[[  7   2   0   0  -5   2   4]
 [  3  11 -26   0 -23  -3 -30]
 [  0   0 -22   1 -52 -20  24]]
=>
[[  0   0 -22   1 -52 -20  24]
 [  3  11 -26   0 -23  -3 -30]
 [  7   2   0   0  -5   2   4]]

[[ 11  45 -28  32  15 -26   4  35  -7  30  -6 -10   2  12  -5  13]
 [-11  31  -8  28   2  -3   7  -4  28  -4   3   0  -8  24  19 -15]
 [  7  17 -13 -12  -2 -10  -8 -32  12   7  16   3 -14  -1  -5 -15]
 [ -3  50   1 -36 -15 -26  27  -4 -17  18  56 -17 -30  -1   3  22]]
=>
[[-11  31  -8  28   2  -3   7  -4  28  -4   3   0  -8  24  19 -15]
 [ -3  50   1 -36 -15 -26  27  -4 -17  18  56 -17 -30  -1   3  22]
 [  7  17 -13 -12  -2 -10  -8 -32  12   7  16   3 -14  -1  -5 -15]
 [ 11  45 -28  32  15 -26   4  35  -7  30  -6 -10   2  12  -5  13]]

[[-39  -4 -43 -60]
 [ 23  13  33  28]
 [ 11  -2  36  55]
 [ -2  -1 -12 -11]]
=>
[[-39  -4 -43 -60]
 [ -2  -1 -12 -11]
 [ 11  -2  36  55]
 [ 23  13  33  28]]

[[-28  17 -12 -16  24   5  28 -13  23 -28  41 -25 -38 -18  10  -3]
 [ 12  15   7  33 -13  -8 -31 -14 -29  22 -37   5  33   2 -18 -15]
 [ 21 -61  -8 -15  -4   4  13  29   3  15 -10  24  15  29  32  36]
 [-22  -3   8 -27 -42  33 -54  36  21  29  27  52  18 -30 -14 -31]
 [-13  -1   9 -22 -36  26 -45  30  17  24  15  41  14 -27 -19 -23]
 [-26 -47 -21 -33   5  34  11  34  40  11  46  25  -2   7  41  14]]
=>
[[-28  17 -12 -16  24   5  28 -13  23 -28  41 -25 -38 -18  10  -3]
 [-26 -47 -21 -33   5  34  11  34  40  11  46  25  -2   7  41  14]
 [-22  -3   8 -27 -42  33 -54  36  21  29  27  52  18 -30 -14 -31]
 [-13  -1   9 -22 -36  26 -45  30  17  24  15  41  14 -27 -19 -23]
 [ 12  15   7  33 -13  -8 -31 -14 -29  22 -37   5  33   2 -18 -15]
 [ 21 -61  -8 -15  -4   4  13  29   3  15 -10  24  15  29  32  36]]

[[ 30 -52 -23  35  17]
 [-14  30 -35  -3 -51]
 [-12  56 -58  30 -44]
 [ 12  52  11   0  -4]]
=>
[[-14  30 -35  -3 -51]
 [-12  56 -58  30 -44]
 [ 12  52  11   0  -4]
 [ 30 -52 -23  35  17]]

[[  6  49   1 -46  23 -23 -11 -13  -8   1   5  14 -20  15   1  -7]
 [ -3  30   1   2   3   1  13 -16  -1  11 -13  -5 -25  27   3   2]
 [ 15 -15 -29  -1  18  -3  -8  20  -7 -19 -21 -13  26   7  11 -42]]
=>
[[ -3  30   1   2   3   1  13 -16  -1  11 -13  -5 -25  27   3   2]
 [  6  49   1 -46  23 -23 -11 -13  -8   1   5  14 -20  15   1  -7]
 [ 15 -15 -29  -1  18  -3  -8  20  -7 -19 -21 -13  26   7  11 -42]]

[[ -2 -52  31  12 -23   3  28 -62  28   8  16  28   8  23  25  16]
 [-24  15  31  14  -7  -4  -6  27  -6  26  -6  14 -10 -18 -10   6]
 [ -4 -48  31  14 -19   6  25 -59  25   6  18  28   9  22  22  21]]
=>
[[-24  15  31  14  -7  -4  -6  27  -6  26  -6  14 -10 -18 -10   6]
 [ -4 -48  31  14 -19   6  25 -59  25   6  18  28   9  22  22  21]
 [ -2 -52  31  12 -23   3  28 -62  28   8  16  28   8  23  25  16]]

[[ 22  25  22  18  22]
 [-12  13  -2  27  -7]
 [ 50  23  42 -39  46]
 [ -8   7  -4  31  -6]
 [  4  14   9   2   7]
 [ 21  38  30   8  25]
 [ -7   3  -1  -2  -4]
 [ -3 -17 -11  11  -6]]
=>
[[-12  13  -2  27  -7]
 [ -8   7  -4  31  -6]
 [ -7   3  -1  -2  -4]
 [ -3 -17 -11  11  -6]
 [  4  14   9   2   7]
 [ 21  38  30   8  25]
 [ 22  25  22  18  22]
 [ 50  23  42 -39  46]]

[[-24  44  31  21  20  13 -18  27  22  25   4  39]
 [-25 -30 -31  24 -32 -32  -6 -40  23  22 -27 -41]
 [-11  -4 -34  38  -6 -46  24 -34  22  12 -39   3]
 [-17 -19 -32  31 -26 -39  12 -37  19  13 -33 -30]
 [ -7  43  18  36  30 -14   1  22  21  21  -7  51]]
=>
[[-25 -30 -31  24 -32 -32  -6 -40  23  22 -27 -41]
 [-24  44  31  21  20  13 -18  27  22  25   4  39]
 [-17 -19 -32  31 -26 -39  12 -37  19  13 -33 -30]
 [-11  -4 -34  38  -6 -46  24 -34  22  12 -39   3]
 [ -7  43  18  36  30 -14   1  22  21  21  -7  51]]
---
[[  6 -25 -40]
 [-13  16 -40]
 [  6   5  13]
 [-48  -7 -22]
 [ 13 -45   5]]
=>
[-40  16   6]

[[-46  -1  -3 -42  22]
 [-39  -4  -8 -36  26]]
=>
[ 22 -36]

[[ -8  -9 -10  -4]
 [ 32 -13  -1  36]
 [-22  45  33 -35]
 [  8   6   8  -3]
 [-16   1  -9  -8]]
=>
[-4 -1 45  8]

[[ -1  -7 -44  44  -6]
 [ -1  -1  -4   0   5]
 [-53 -60  42  34  11]]
=>
[-6  0 42]

[[-40  -8 -41  -7]
 [-51  -3 -47   5]]
=>
[ -7 -47]

[[ 63 -46 -23   4  16]
 [-12 -18 -23  33 -57]
 [ -7  18  36 -21  50]
 [-15  36 -35 -18 -33]
 [ -3  24  24 -28  44]]
=>
[16 33 36 36 -3]

[[  2   6   4   9  -6]
 [ 53  51   9  50 -25]
 [ 14  19 -18  19  15]]
=>
[ -6  50 -18]

[[ 26 -28  30  22 -50]
 [  9 -43  27 -48 -22]
 [-57  46 -50  45  -9]
 [ 17  41 -42 -40  49]]
=>
[-50 -48 -50  41]

[[ 42  19 -16 -18  47]
 [-10  13  41  39 -16]]
=>
[47 39]
---
[[ 56 -16  16]
 [ 23  10  42]
 [-16 -45  51]
 [-46  59 -13]]
=>
[ 16  10 -16]

[[-22  54]
 [-39   9]
 [-38  14]
 [-34  21]
 [ 41  18]]
=>
[ 54 -39]

[[ 31  34  20 -30  37]
 [-35  13  -1  38   7]
 [ 30  38  28 -30  39]
 [  2  15 -50  57 -16]]
=>
[37 38 28 15]

[[43 44]
 [-8 -3]
 [ 1  4]
 [37 22]
 [32 58]]
=>
[44 -8]

[[-57  49   0  19  53]
 [ -5  11  55  51 -20]
 [-10  53 -20   1  49]
 [-50  29 -21  -3  50]]
=>
[ 53  51 -20  29]

[[ 12  30 -22]
 [ 42  53  38]
 [ 52  42  43]]
=>
[-22  53  52]

[[ 50 -25]
 [-18  53]
 [-53  14]
 [ 23  51]]
=>
[-25 -18]

[[30 48  5  1  2]
 [40  2  3  4 40]
 [11  0 -2 18 61]
 [33  1 -7  5 49]
 [39  1  3  2 42]]
=>
[ 2  4 -2  1 39]

[[13  3 -3]
 [ 7  7 -5]
 [15 -5  4]
 [38  1 33]
 [29 47 -8]]
=>
[-3  7 15]
